Below are the code and all the weights of a small trained network. Each question names an input and a class and asks about switching units off, where a switched-off unit gives its printed mean instead of its output.

import numpy as np


def w(rows, s, z=0):
    codes = np.array(rows[::2]) - 128.0
    scale = np.full(codes.shape[1], s)
    scale[-1] = z or s
    return codes * scale


def norm(h):
    return h / np.sqrt((h * h).mean(-1, keepdims=True) + 1e-5)


def f(y):
    return y / 2 * (1 + np.tanh(0.7978845608 * (y + 0.044715 * y**3)))


def log_softmax(a):
    a = a - a.max(-1, keepdims=True)
    return a - np.log(np.exp(a).sum(-1, keepdims=True))


def net(x, mask):
    res = np.array(x, float).reshape(1, 5) / 4 @ E
    u = 0
    for l in range(4):
        y = f(norm(res) @ A[l][:, :-1].T + A[l][:, -1])
        res = res + np.where(mask[u : u + 5], y, B[l][:, -1]) @ B[l][:, :-1]
        u += 5
    return log_softmax(norm(res)[-1] @ U[:, :-1].T + U[:, -1])


A, B = {}, {}
E = w([
[162,171,60,2],'x0',
[189,106,168,132],'x1',
[155,82,17,110],'x2',
[108,78,62,127],'x3',
[202,213,101,160],'x4',
],0.0046)
A[0] = w([
[62,249,136,109,99],'L0N1',
[91,75,138,208,111],'L0N2',
[221,232,135,160,4],'L0N3',
[87,122,226,127,135],'L0N4',
[6,109,161,235,150],'L0N5',
],0.013,0.0032)
B[0] = w([
[231,124,82,85,194],'L0N1',
[47,143,109,163,206],'L0N2',
[15,180,154,181,231],'L0N3',
[138,99,169,92,199],'L0N4',
[123,253,136,137,255],'L0N5',
],0.02,0.0064)
A[1] = w([
[131,84,140,119,80],'L1N1',
[89,94,118,124,36],'L1N2',
[83,83,130,154,130],'L1N3',
[71,96,3,83,249],'L1N4',
[131,93,140,116,79],'L1N5',
],0.016,0.0011)
B[1] = w([
[160,115,164,141,130],'L1N1',
[175,145,109,72,132],'L1N2',
[224,131,117,76,142],'L1N3',
[227,103,8,161,254],'L1N4',
[145,119,154,99,126],'L1N5',
],0.015,0.0076)
A[2] = w([
[108,111,237,225,9],'L2N1',
[112,123,128,105,27],'L2N2',
[101,38,119,153,38],'L2N3',
[127,110,168,191,98],'L2N4',
[1,179,83,159,69],'L2N5',
],0.0084,0.0012)
B[2] = w([
[83,49,109,217,160],'L2N1',
[133,122,152,139,116],'L2N2',
[188,212,85,2,112],'L2N3',
[171,100,133,182,126],'L2N4',
[110,17,141,240,253],'L2N5',
],0.0077,0.0063)
A[3] = w([
[111,5,183,71,169],'L3N1',
[140,97,33,47,93],'L3N2',
[176,100,86,59,123],'L3N3',
[116,89,107,152,111],'L3N4',
[13,181,91,104,2],'L3N5',
],0.011,0.0018)
B[3] = w([
[82,6,184,108,139],'L3N1',
[80,59,118,169,254],'L3N2',
[49,85,124,167,236],'L3N3',
[238,105,161,152,142],'L3N4',
[181,135,210,227,248],'L3N5',
],0.013,0.0044)
U = w([
[59,206,177,215,209],'0',
[173,63,2,136,170],'1',
[119,32,179,61,84],'2',
[168,203,130,37,3],'3',
],0.012,0.0042)

Each question gives the input, the list of numbers given to net, and the class t.
The units are the neurons (one row each of A and B). Each row of codes is followed by its name. A weight is (code - 128) times the scale printed after its matrix; where a second scale follows, it is the last column's (A, B and U).
mask holds one flag per neuron, layer by layer. A switched-off neuron (its flag False) gives its mean, the last column of its row in B, instead of its output. The means were averaged over made-up inputs and are rounded, as every weight is.
A unit's drop is (log p(t) with every unit on - log p(t) with that unit switched off) / (log p(t) with every unit on - log p(t) with every unit switched off).
The circuit of an input: a set's keep is (log p(t) with only the set's units on - log p(t) with every unit switched off) / (log p(t) with every unit on - log p(t) with every unit switched off). Starting from the 12 units with the biggest drops (on a tie, the unit counted first), units are removed one at a time, each time the one whose removal leaves the highest keep (on an exact tie, the one counted first), for as long as the keep stays at least 0.8.
units of the circuit, in order: the units of the circuit, biggest drop first
k most important neurons: the k neurons with the biggest drops, biggest first
top k neurons in layer l: the k neurons of layer l with the biggest drops, biggest first
drop of u: that unit's drop, to one decimal
input [4,-1,-4,7,-8], class 1: units of the circuit, in order : [L0N3]
input [-2,4,2,-5,-1], class 2: 4 most important neurons : [L1N4; L0N5; L0N4; L3N1]
input [2,4,-1,-3,-1], class 2: units of the circuit, in order : [L0N5; L1N4; L3N1; L0N2]
input [8,-7,-4,4,7], class 1: top 2 neurons in layer 0 : [L0N5; L0N1]
input [3,-5,-7,1,-4], class 3: 3 most important neurons : [L0N5; L1N4; L0N1]
input [-2,8,2,4,3], class 1: 4 most important neurons : [L0N5; L0N4; L1N3; L3N5]
input [2,-4,3,-8,-5], class 1: 2 most important neurons : [L0N1; L0N5]
input [8,-7,-2,-8,-8], class 1: top 2 neurons in layer 0 : [L0N1; L0N5]
input [-2,0,-8,3,0], class 3: 2 most important neurons : [L0N3; L0N4]
input [4,-1,1,1,-4], class 1: 3 most important neurons : [L0N5; L1N4; L0N4]
input [8,-2,3,-8,-7], class 1: top 2 neurons in layer 0 : [L0N4; L0N5]
input [6,8,0,-6,-7], class 2: drop of L0N5 : 0.4
input [3,0,-6,-8,-4], class 2: drop of L0N5 : 0.1
input [3,-3,-4,3,0], class 1: drop of L1N1 : 0.0
input [3,-3,-2,-1,-1], class 1: most important neuron : [L0N1]
input [6,0,0,-8,-8], class 2: drop of L0N5 : 0.3
